Below are the code and all the weights of a small trained network. Each question names an input and a class and asks about switching units off, where a switched-off unit gives its printed mean instead of its output.

import numpy as np


def w(rows, s, z=0):
    codes = np.array(rows[::2]) - 128.0
    scale = np.full(codes.shape[1], s)
    scale[-1] = z or s
    return codes * scale


def f(y):
    return y / 2 * (1 + np.tanh(0.7978845608 * (y + 0.044715 * y**3)))


def log_softmax(a):
    a = a - a.max(-1, keepdims=True)
    return a - np.log(np.exp(a).sum(-1, keepdims=True))


def net(x, mask):
    res = np.array(x, float).reshape(1, 8) / 4 @ E
    y = f(res @ A[0][:, :-1].T + A[0][:, -1])
    res = res + np.where(mask, y, B[0][:, -1]) @ B[0][:, :-1]
    return log_softmax(res[-1] @ U[:, :-1].T + U[:, -1])


A, B = {}, {}
E = w([
[143,125,132,113,129,109,137,106,122,112,115],'x0',
[150,119,139,108,121,95,139,90,123,105,107],'x1',
[88,166,109,105,37,125,202,210,76,96,9],'x2',
[210,66,162,199,141,218,88,160,22,130,130],'x3',
[117,171,21,117,12,185,64,2,99,149,160],'x4',
[146,153,221,218,13,86,40,191,148,139,176],'x5',
[25,191,162,222,187,89,182,61,11,22,201],'x6',
[140,252,165,122,156,212,80,136,210,38,110],'x7',
],0.0057)
A[0] = w([
[111,152,62,102,71,156,76,83,82,135,150,68],'n0',
[153,170,77,95,67,116,86,57,96,130,139,113],'n1',
[100,177,140,113,81,164,147,167,101,93,62,62],'n2',
[195,116,138,143,223,121,68,37,204,139,254,95],'n3',
[71,146,128,171,152,100,130,111,80,67,162,62],'n4',
[117,193,176,104,178,201,75,139,188,49,134,78],'n5',
[128,76,158,150,201,73,165,225,154,53,125,69],'n6',
[69,63,52,53,214,192,184,101,85,127,117,107],'n7',
[231,106,171,139,161,227,105,140,26,123,102,193],'n8',
[163,255,164,166,161,218,106,97,188,38,77,88],'n9',
[70,63,72,162,137,6,136,152,57,233,166,96],'n10',
[84,148,126,141,129,95,156,127,67,60,208,58],'n11',
[12,172,100,38,123,24,124,136,245,128,180,192],'n12',
[107,136,75,136,65,149,73,45,114,121,124,53],'n13',
[119,166,73,99,50,123,163,223,59,43,75,85],'n14',
[131,133,190,207,14,38,81,156,140,136,175,152],'n15',
[50,142,166,157,172,109,119,91,67,66,142,71],'n16',
[44,170,105,141,144,108,101,152,24,53,170,66],'n17',
[96,145,65,198,141,195,149,191,146,149,164,252],'n18',
[86,166,48,159,41,223,89,54,60,144,132,124],'n19',
],0.0057,0.0042)
B[0] = w([
[121,188,212,123,176,73,166,173,194,184,137,174],'n0',
[112,122,156,140,180,75,135,162,135,190,148,181],'n1',
[162,139,132,145,85,141,190,187,108,108,187,157],'n2',
[123,73,42,196,61,124,217,235,111,85,213,241],'n3',
[171,115,101,76,76,152,82,210,200,154,65,171],'n4',
[188,154,176,110,87,147,143,76,46,180,177,186],'n5',
[154,182,204,143,218,32,158,134,172,190,146,197],'n6',
[156,150,168,194,118,228,138,77,188,58,63,209],'n7',
[81,127,91,134,162,49,47,153,89,70,69,241],'n8',
[178,97,203,87,102,177,141,114,1,171,135,211],'n9',
[197,172,196,67,34,174,180,23,39,176,127,215],'n10',
[200,85,115,43,55,111,61,150,210,159,112,174],'n11',
[89,106,90,148,98,73,49,92,48,82,100,253],'n12',
[147,210,170,152,178,49,193,168,168,212,133,170],'n13',
[113,97,82,196,101,105,211,224,102,74,200,197],'n14',
[87,146,125,145,162,240,153,16,217,44,63,251],'n15',
[148,101,119,69,87,133,80,204,228,159,80,185],'n16',
[158,87,82,61,96,132,111,159,199,150,83,187],'n17',
[51,89,177,54,150,120,95,117,107,81,120,209],'n18',
[76,146,151,128,207,68,160,126,171,182,128,241],'n19',
],0.0062,0.0058)
U = w([
[218,89,76,2,70,155,63,199,238,176,80,78],'0',
[130,193,203,152,240,52,186,140,159,187,138,82],'1',
[199,143,196,73,58,196,176,59,9,167,161,59],'2',
[127,107,39,211,84,138,220,196,106,77,208,115],'3',
[83,110,129,112,143,142,106,103,119,100,109,255],'4',
[109,152,141,195,165,238,150,31,196,46,65,94],'5',
[72,93,136,97,142,142,121,116,118,110,127,206],'6',
[74,123,73,140,151,63,21,96,48,69,85,101],'7',
],0.0077,0.0059)

Each question gives the input, the list of numbers given to net, and the class t.
The units are the neurons (one row each of A and B). Each row of codes is followed by its name. A weight is (code - 128) times the scale printed after its matrix; where a second scale follows, it is the last column's (A, B and U).
mask holds one flag per neuron, in row order. A switched-off neuron (its flag False) gives its mean, the last column of its row in B, instead of its output. The means were averaged over made-up inputs and are rounded, as every weight is.
A unit's drop is (log p(t) with every unit on - log p(t) with that unit switched off) / (log p(t) with every unit on - log p(t) with every unit switched off).
The circuit of an input: a set's keep is (log p(t) with only the set's units on - log p(t) with every unit switched off) / (log p(t) with every unit on - log p(t) with every unit switched off). Starting from the 12 units with the biggest drops (on a tie, the unit counted first), units are removed one at a time, each time the one whose removal leaves the highest keep (on an exact tie, the one counted first), for as long as the keep stays at least 0.8.
units of the circuit, in order: the units of the circuit, biggest drop first
unit that matters most: the unit with the biggest drop
top k neurons: the k neurons with the biggest drops, biggest first
drop when u is switched off: that unit's drop, to one decimal
input [-4,1,-3,8,-4,8,4,2], class 5: unit that matters most	n15
input [-2,2,-1,-6,-1,-1,-4,-6], class 2: units of the circuit, in order	(n10, n16)
input [-2,-2,5,-8,-5,0,-5,7], class 7: top 2 neurons	(n12, n10)
input [5,7,1,-8,6,3,-7,8], class 2: units of the circuit, in order	(n9, n5, n16)
input [2,1,-6,-8,-4,-5,4,-2], class 7: top 2 neurons	(n12, n15)
input [-8,-1,8,1,0,5,-5,2], class 3: top 2 neurons	(n14, n2)
input [1,-4,-5,-6,-1,6,-2,7], class 2: units of the circuit, in order	(n5, n9)
input [-3,1,7,-5,-6,-4,6,8], class 2: units of the circuit, in order	(n9, n5)
input [4,4,0,-1,1,2,4,-6], class 2: top 2 neurons	(n10, n8)
input [0,-3,-5,8,8,3,4,8], class 1: units of the circuit, in order	(n19, n13)
input [2,6,-8,5,7,-2,6,2], class 3: top 2 neurons	(n3, n6)
input [-5,-5,-7,-8,-1,-1,-1,1], class 7: top 2 neurons	(n12, n14)
input [0,2,4,-4,7,-8,3,-8], class 2: top 4 neurons	(n10, n15, n8, n6)
input [3,-1,7,-8,-3,8,5,-7], class 5: top 2 neurons	(n15, n3)
input [2,-1,8,7,-6,-4,-5,-5], class 3: unit that matters most	n14
input [6,-1,-7,-7,4,6,3,4], class 3: top 2 neurons	(n3, n8)
input [-6,-7,7,-3,-1,-3,3,5], class 3: top 3 neurons	(n14, n2, n10)
input [-8,-1,-1,-1,7,-8,-7,-7], class 5: drop when n1 is switched off	-0.1
input [-4,6,7,4,-3,-5,4,3], class 3: drop when n12 is switched off	0.1
input [3,0,8,5,1,2,3,1], class 3: units of the circuit, in order	(n14)
input [6,4,-3,5,7,6,3,1], class 1: drop when n19 is switched off	0.2
